Below is a small trained network, with its code and all its weights. Each question gives an input and a target symbol and asks what happens when units are switched off, that is, made to give their printed mean instead of their output.

import numpy as np


def w(rows, s, z=0):
    codes = np.array(rows[::2]) - 128.0
    scale = np.full(codes.shape[1], s)
    scale[-1] = z or s
    return codes * scale


def norm(h):
    return h / np.sqrt((h * h).mean(-1, keepdims=True) + 1e-5)


def f(y):
    return np.maximum(y, 0)


def softmax(a):
    e = np.exp(a - a.max(-1, keepdims=True))
    return e / e.sum(-1, keepdims=True)


def log_softmax(a):
    a = a - a.max(-1, keepdims=True)
    return a - np.log(np.exp(a).sum(-1, keepdims=True))


def net(x, mask):
    ids = ['αβγδεζηθλμξστφψω'.index(c) for c in x.split()]
    T = len(ids)
    res = E[ids] + P[:T]
    u = 0
    for l in range(3):
        q, k, v = (norm(res) @ M[l].T for M in (Q, K, V))
        z = softmax(np.where(np.tri(T) > 0, q @ k.T / 2**0.5, -1e9)) @ v
        res = res + np.where(mask[u], z, O[l][:, -1]) @ O[l][:, :-1]
        u += 1
        y = f(norm(res) @ A[l][:, :-1].T + A[l][:, -1])
        res = res + np.where(mask[u : u + 12], y, B[l][:, -1]) @ B[l][:, :-1]
        u += 12
    return log_softmax(norm(res)[-1] @ U[:, :-1].T + U[:, -1])


Q, K, V, O, A, B = {}, {}, {}, {}, {}, {}
E = w([
[96,134,137,73,154],'α',
[52,44,168,57,139],'β',
[57,73,150,82,133],'γ',
[75,92,173,74,148],'δ',
[51,93,115,86,132],'ε',
[54,95,133,156,58],'ζ',
[136,177,185,115,170],'η',
[112,162,210,64,170],'θ',
[90,113,85,139,189],'λ',
[28,107,128,21,196],'μ',
[138,183,67,88,184],'ξ',
[100,83,46,19,88],'σ',
[29,108,70,47,123],'τ',
[124,133,68,1,120],'φ',
[178,229,88,194,172],'ψ',
[224,112,61,87,68],'ω',
],0.018)
P = w([
[118,122,249,75,112],'0',
[136,97,168,60,164],'1',
[145,96,117,73,182],'2',
[134,116,107,87,184],'3',
[126,135,103,96,179],'4',
[115,151,107,107,167],'5',
[105,167,111,113,160],'6',
[91,184,114,123,145],'7',
[80,201,119,133,135],'8',
[72,228,128,140,123],'9',
],0.022)
Q[0] = w([
[254,30,198,219,27],'0.h1',
[185,130,32,77,138],'0.h1',
],0.0099)
K[0] = w([
[173,2,252,157,164],'0.h1',
[229,137,75,124,42],'0.h1',
],0.0094)
V[0] = w([
[179,177,252,254,206],'0.h1',
[18,29,153,194,244],'0.h1',
],0.008)
O[0] = w([
[150,116,107,96,248,3],'0.h1',
[66,135,183,145,209,116],'0.h1',
],0.017,0.0055)
A[0] = w([
[206,180,108,73,107,58],'0.n1',
[147,120,217,197,104,217],'0.n2',
[210,110,124,146,86,2],'0.n3',
[248,146,152,175,87,139],'0.n4',
[82,126,124,103,129,104],'0.n5',
[141,57,159,100,49,47],'0.n6',
[132,155,132,69,125,74],'0.n7',
[63,96,135,148,57,128],'0.n8',
[77,69,35,145,97,179],'0.n9',
[178,93,116,28,63,199],'0.n10',
[172,119,78,42,150,9],'0.n11',
[67,141,137,196,161,190],'0.n12',
],0.013,0.0064)
B[0] = w([
[83,187,145,24,162,174],'0.n1',
[179,61,76,38,152,184],'0.n2',
[181,2,92,169,162,141],'0.n3',
[148,42,129,115,238,167],'0.n4',
[158,160,108,155,137,194],'0.n5',
[65,146,177,89,181,181],'0.n6',
[117,212,122,45,186,161],'0.n7',
[133,214,131,55,212,248],'0.n8',
[198,79,130,42,165,207],'0.n9',
[180,72,70,164,130,254],'0.n10',
[38,106,109,100,208,159],'0.n11',
[112,164,214,61,161,228],'0.n12',
],0.0091,0.0074)
Q[1] = w([
[153,101,149,255,137],'1.h1',
[74,85,183,166,138],'1.h1',
],0.016)
K[1] = w([
[143,47,185,10,173],'1.h1',
[93,115,116,97,183],'1.h1',
],0.014)
V[1] = w([
[113,11,121,137,113],'1.h1',
[143,164,232,211,191],'1.h1',
],0.011)
O[1] = w([
[131,103,249,123,76,3],'1.h1',
[127,85,106,224,184,12],'1.h1',
],0.016,0.005)
A[1] = w([
[190,194,192,214,41,2],'1.n1',
[193,146,189,162,119,16],'1.n2',
[105,132,169,161,157,141],'1.n3',
[148,101,164,125,111,94],'1.n4',
[130,129,152,119,99,84],'1.n5',
[120,175,126,145,148,173],'1.n6',
[194,58,192,253,54,43],'1.n7',
[104,107,76,153,140,94],'1.n8',
[53,147,117,145,141,167],'1.n9',
[206,85,208,213,66,25],'1.n10',
[98,73,78,155,175,142],'1.n11',
[142,129,140,118,88,88],'1.n12',
],0.029,0.021)
B[1] = w([
[25,225,239,16,223,128],'1.n1',
[100,103,155,20,227,128],'1.n2',
[119,62,162,88,114,163],'1.n3',
[118,54,106,85,166,135],'1.n4',
[118,136,152,99,172,134],'1.n5',
[151,138,178,85,141,254],'1.n6',
[33,20,251,12,238,128],'1.n7',
[206,157,166,118,159,147],'1.n8',
[114,164,201,137,150,254],'1.n9',
[252,207,40,14,234,128],'1.n10',
[158,178,164,89,164,215],'1.n11',
[125,87,84,131,179,144],'1.n12',
],0.023,0.013)
Q[2] = w([
[92,152,71,7,129],'2.h1',
[43,192,132,50,165],'2.h1',
],0.014)
K[2] = w([
[125,113,49,249,88],'2.h1',
[113,208,105,188,65],'2.h1',
],0.014)
V[2] = w([
[89,221,118,18,240],'2.h1',
[1,201,204,107,133],'2.h1',
],0.012)
O[2] = w([
[117,161,61,158,99,251],'2.h1',
[7,115,67,97,151,162],'2.h1',
],0.018,0.021)
A[2] = w([
[205,164,103,162,114,137],'2.n1',
[132,96,213,133,82,123],'2.n2',
[119,113,63,133,102,101],'2.n3',
[237,159,159,158,144,153],'2.n4',
[103,2,112,121,107,121],'2.n5',
[173,152,118,152,55,139],'2.n6',
[213,117,147,149,82,128],'2.n7',
[33,31,141,224,35,10],'2.n8',
[167,91,93,155,97,161],'2.n9',
[106,123,194,119,102,168],'2.n10',
[68,63,87,210,168,3],'2.n11',
[78,26,137,134,116,133],'2.n12',
],0.024,0.021)
B[2] = w([
[126,137,205,91,158,181],'2.n1',
[154,90,107,130,175,158],'2.n2',
[162,198,165,125,178,141],'2.n3',
[161,104,160,53,118,255],'2.n4',
[172,94,65,172,115,151],'2.n5',
[122,138,171,81,170,172],'2.n6',
[137,100,178,79,173,187],'2.n7',
[58,220,19,46,247,128],'2.n8',
[123,131,172,82,167,159],'2.n9',
[145,52,120,117,132,246],'2.n10',
[234,216,199,33,251,128],'2.n11',
[154,54,91,177,130,143],'2.n12',
],0.024,0.0089)
U = w([
[149,108,19,164,170,115],'α',
[120,77,102,165,138,116],'β',
[108,81,101,168,142,135],'γ',
[119,82,106,173,140,153],'δ',
[57,67,112,145,130,88],'ε',
[83,80,103,135,128,58],'ζ',
[124,129,150,122,134,227],'η',
[117,69,65,57,179,254],'θ',
[73,72,250,205,196,54],'λ',
[35,68,171,158,158,61],'μ',
[118,168,27,143,109,70],'ξ',
[112,95,86,62,11,42],'σ',
[4,116,89,126,42,97],'τ',
[159,156,77,79,10,38],'φ',
[205,199,131,151,195,131],'ψ',
[221,61,211,113,52,117],'ω',
],0.014,0.0069)

Each question gives the input, a string of symbols that net reads in full, and the target symbol t.
The units are the heads (2 rows each of Q, K, V and O) and the neurons (one row each of A and B). Each row of codes is followed by its name. A weight is (code - 128) times the scale printed after its matrix; where a second scale follows, it is the last column's (O, A, B and U).
mask holds one flag per unit, layer by layer, with each layer's heads first. A switched-off unit (its flag False) gives its mean, the last column of its rows in O or B, instead of its output. The means were averaged over made-up inputs and are rounded, as every weight is.
A unit's drop is (log p(t) with every unit on - log p(t) with that unit switched off) / (log p(t) with every unit on - log p(t) with every unit switched off).
The circuit of an input: a set's keep is (log p(t) with only the set's units on - log p(t) with every unit switched off) / (log p(t) with every unit on - log p(t) with every unit switched off). Starting from the 12 units with the biggest drops (on a tie, the unit counted first), units are removed one at a time, each time the one whose removal leaves the highest keep (on an exact tie, the one counted first), for as long as the keep stays at least 0.8.
circuit, biggest first: the units of the circuit, biggest drop first
unit that matters most: the unit with the biggest drop
k most important neurons: the k neurons with the biggest drops, biggest first
k most important neurons of layer l: the k neurons of layer l with the biggest drops, biggest first
input ψ ψ μ λ ψ σ ε, target ψ: 2 most important neurons of layer 0 => [0.n9 0.n10]
input μ τ μ ε ψ ω β, target ω: 2 most important neurons => [1.n9 1.n6]
input λ θ α α ω α, target ω: circuit, biggest first => [0.h1 2.h1 0.n10]
input ψ ψ ξ λ α ω ζ, target ω: 3 most important neurons => [1.n9 1.n6 1.n11]
input δ ψ θ λ ω μ α, target ω: circuit, biggest first => [0.h1 1.n9 2.h1]
input ζ μ α α α θ λ β δ, target λ: most important neuron => [1.n9]
input γ β γ λ, target λ: circuit, biggest first => [0.h1 1.h1 1.n9]
input γ τ α α α ω γ, target ω: circuit, biggest first => [0.h1 2.h1]
input μ ψ μ ξ ω σ, target ω: 2 most important neurons => [0.n10 1.n9]
input α θ β α ψ ψ τ, target ψ: circuit, biggest first => [1.h1 1.n8 1.n11]
input α ψ θ α α ψ ξ ψ λ γ, target ψ: circuit, biggest first => [1.h1 1.n8]
input λ ψ ξ, target ψ: circuit, biggest first => [1.h1 1.n11 2.n10]
input θ τ φ φ ω λ, target ω: 2 most important neurons => [1.n9 0.n10]
input α ω ψ, target ω: unit that matters most => 2.h1
input τ α α μ δ ω ζ, target ω: 4 most important neurons => [0.n2 1.n9 1.n6 1.n11]
input ψ α φ ω φ ψ, target ω: 3 most important neurons => [1.n9 1.n6 0.n4]
input α ω ω α ψ γ γ, target ψ: 3 most important neurons of layer 0 => [0.n9 0.n6 0.n2]
input α ω α ε, target ω: 3 most important neurons of layer 1 => [1.n9 1.n11 1.n6]
input α α λ θ α ω θ ε, target ω: 3 most important neurons => [1.n9 1.n6 0.n12]
input λ ω ε η, target ω: 2 most important neurons => [1.n9 0.n10]
input θ ξ ω μ, target ω: 2 most important neurons => [1.n9 0.n10]
input φ α λ λ ω θ, target ω: unit that matters most => 0.h1
input μ ω α ξ δ α ω δ, target ω: 2 most important neurons => [1.n6 1.n9]
